Below are the code and all the weights of a small trained network. Each question names an input and a class and asks about switching units off, where a switched-off unit gives its printed mean instead of its output.

import numpy as np


def w(rows, s, z=0):
    codes = np.array(rows[::2]) - 128.0
    scale = np.full(codes.shape[1], s)
    scale[-1] = z or s
    return codes * scale


def f(y):
    return y / 2 * (1 + np.tanh(0.7978845608 * (y + 0.044715 * y**3)))


def log_softmax(a):
    a = a - a.max(-1, keepdims=True)
    return a - np.log(np.exp(a).sum(-1, keepdims=True))


def net(x, mask):
    res = np.array(x, float).reshape(1, 4) / 4 @ E
    y = f(res @ A[0][:, :-1].T + A[0][:, -1])
    res = res + np.where(mask, y, B[0][:, -1]) @ B[0][:, :-1]
    return log_softmax(res[-1] @ U[:, :-1].T + U[:, -1])


A, B = {}, {}
E = w([
[204,155,246,195,111,147,187,236,162],'x0',
[194,56,32,131,87,215,41,193,79],'x1',
[136,108,123,130,124,144,143,100,148],'x2',
[87,91,37,209,208,122,104,189,200],'x3',
],0.011)
A[0] = w([
[171,92,73,173,129,123,115,153,104,114],'n0',
[137,131,190,107,72,134,137,97,103,158],'n1',
[167,96,133,79,45,119,92,78,91,143],'n2',
[202,87,109,127,137,136,96,162,131,62],'n3',
[129,131,137,118,95,91,90,134,155,140],'n4',
[105,161,140,227,149,84,179,162,213,119],'n5',
[12,112,65,97,174,79,103,58,113,44],'n6',
[14,119,102,78,207,138,95,89,111,203],'n7',
[136,122,178,61,23,117,214,114,48,207],'n8',
[56,204,167,112,162,68,187,59,165,213],'n9',
[60,189,148,63,166,102,193,77,138,53],'n10',
[156,129,179,76,81,105,142,126,114,100],'n11',
[139,132,143,140,143,117,140,146,152,167],'n12',
[147,125,145,209,194,92,191,152,191,107],'n13',
[161,89,105,152,110,224,74,201,107,151],'n14',
[148,110,160,130,36,150,150,192,132,8],'n15',
[63,86,66,158,173,164,113,159,138,6],'n16',
[83,141,170,187,152,73,181,178,200,127],'n17',
[49,43,71,187,183,98,115,192,155,188],'n18',
[149,116,92,108,100,122,86,76,72,133],'n19',
[141,77,85,34,76,153,77,103,8,156],'n20',
[105,113,155,147,162,127,136,141,143,100],'n21',
[182,165,188,96,49,102,153,82,85,50],'n22',
[243,147,176,173,127,158,203,197,106,81],'n23',
[136,127,198,168,141,130,127,102,165,82],'n24',
[48,92,113,101,167,108,105,91,113,209],'n25',
[124,165,131,84,140,111,84,169,113,138],'n26',
[203,97,72,159,133,153,110,151,126,90],'n27',
[166,140,153,63,137,101,143,127,140,109],'n28',
[120,174,140,167,178,131,127,135,103,155],'n29',
[196,97,93,142,133,189,93,183,106,2],'n30',
],0.011,0.012)
B[0] = w([
[78,155,149,148,139,83,133,109,137,165],'n0',
[83,184,155,149,120,70,104,75,133,189],'n1',
[159,88,64,97,177,112,147,131,104,187],'n2',
[59,148,164,121,106,158,107,130,93,151],'n3',
[126,112,127,153,127,131,154,146,128,133],'n4',
[135,81,82,45,147,113,182,178,81,192],'n5',
[23,181,254,66,28,236,184,167,104,194],'n6',
[67,163,104,152,176,95,75,50,136,220],'n7',
[114,180,134,177,159,98,70,72,165,239],'n8',
[66,193,169,106,85,168,129,141,130,253],'n9',
[115,185,59,238,164,23,56,50,192,188],'n10',
[85,180,144,114,100,161,103,137,139,170],'n11',
[149,88,95,70,114,165,166,155,73,154],'n12',
[155,80,113,117,136,111,183,157,94,182],'n13',
[139,193,106,159,143,78,80,86,162,207],'n14',
[130,202,89,226,152,57,93,49,175,147],'n15',
[116,126,55,231,199,77,44,96,180,159],'n16',
[186,67,88,85,101,139,169,208,74,194],'n17',
[67,150,225,102,81,188,164,109,157,221],'n18',
[182,60,86,146,135,92,127,118,116,178],'n19',
[242,42,28,86,173,85,152,169,97,228],'n20',
[168,85,101,127,122,142,129,125,155,137],'n21',
[80,115,222,65,59,168,181,173,106,189],'n22',
[56,231,179,164,113,146,76,67,155,193],'n23',
[178,140,108,107,153,177,149,124,139,153],'n24',
[132,150,89,152,175,91,96,131,163,204],'n25',
[138,119,109,85,124,143,113,103,112,137],'n26',
[100,145,188,163,120,158,93,120,168,167],'n27',
[110,176,135,150,121,124,144,131,119,151],'n28',
[158,125,89,90,107,135,172,135,123,149],'n29',
[53,180,239,66,52,197,185,154,157,161],'n30',
],0.0085,0.022)
U = w([
[116,146,107,194,165,80,87,114,157,3],'0',
[80,144,174,101,73,205,186,146,135,182],'1',
[248,40,94,77,142,115,196,172,92,225],'2',
],0.015,0.0035)

Each question gives the input, the list of numbers given to net, and the class t.
The units are the neurons (one row each of A and B). Each row of codes is followed by its name. A weight is (code - 128) times the scale printed after its matrix; where a second scale follows, it is the last column's (A, B and U).
mask holds one flag per neuron, in row order. A switched-off neuron (its flag False) gives its mean, the last column of its row in B, instead of its output. The means were averaged over made-up inputs and are rounded, as every weight is.
A unit's drop is (log p(t) with every unit on - log p(t) with that unit switched off) / (log p(t) with every unit on - log p(t) with every unit switched off).
most important unit: the unit with the biggest drop
k most important neurons: the k neurons with the biggest drops, biggest first
drop of u: that unit's drop, to one decimal
input [8,8,-5,0], class 0: 2 most important neurons	(n14, n15)
input [1,2,-5,-7], class 0: most important unit	n8
input [-3,-4,3,1], class 1: 4 most important neurons	(n6, n8, n9, n14)
input [4,1,-8,2], class 1: 2 most important neurons	(n20, n23)
input [-5,0,7,1], class 1: 3 most important neurons	(n6, n10, n8)
input [5,2,-5,-1], class 0: 2 most important neurons	(n6, n18)
input [-7,7,-3,0], class 2: 2 most important neurons	(n20, n8)
input [1,7,7,7], class 1: 3 most important neurons	(n30, n18, n10)
input [-2,0,-4,1], class 1: 4 most important neurons	(n10, n8, n14, n16)
input [1,2,8,-8], class 0: 2 most important neurons	(n8, n1)
input [-4,-7,3,-3], class 0: 2 most important neurons	(n10, n18)
input [2,6,-1,-1], class 0: 2 most important neurons	(n14, n6)
input [8,3,6,-5], class 0: 2 most important neurons	(n15, n6)
input [4,6,2,3], class 1: most important unit	n30
input [-7,-5,5,7], class 1: drop of n6	2.3
input [7,7,-8,-8], class 0: drop of n15	0.2
input [5,-3,0,1], class 2: drop of n18	0.1
input [1,8,-6,-7], class 0: drop of n15	0.3
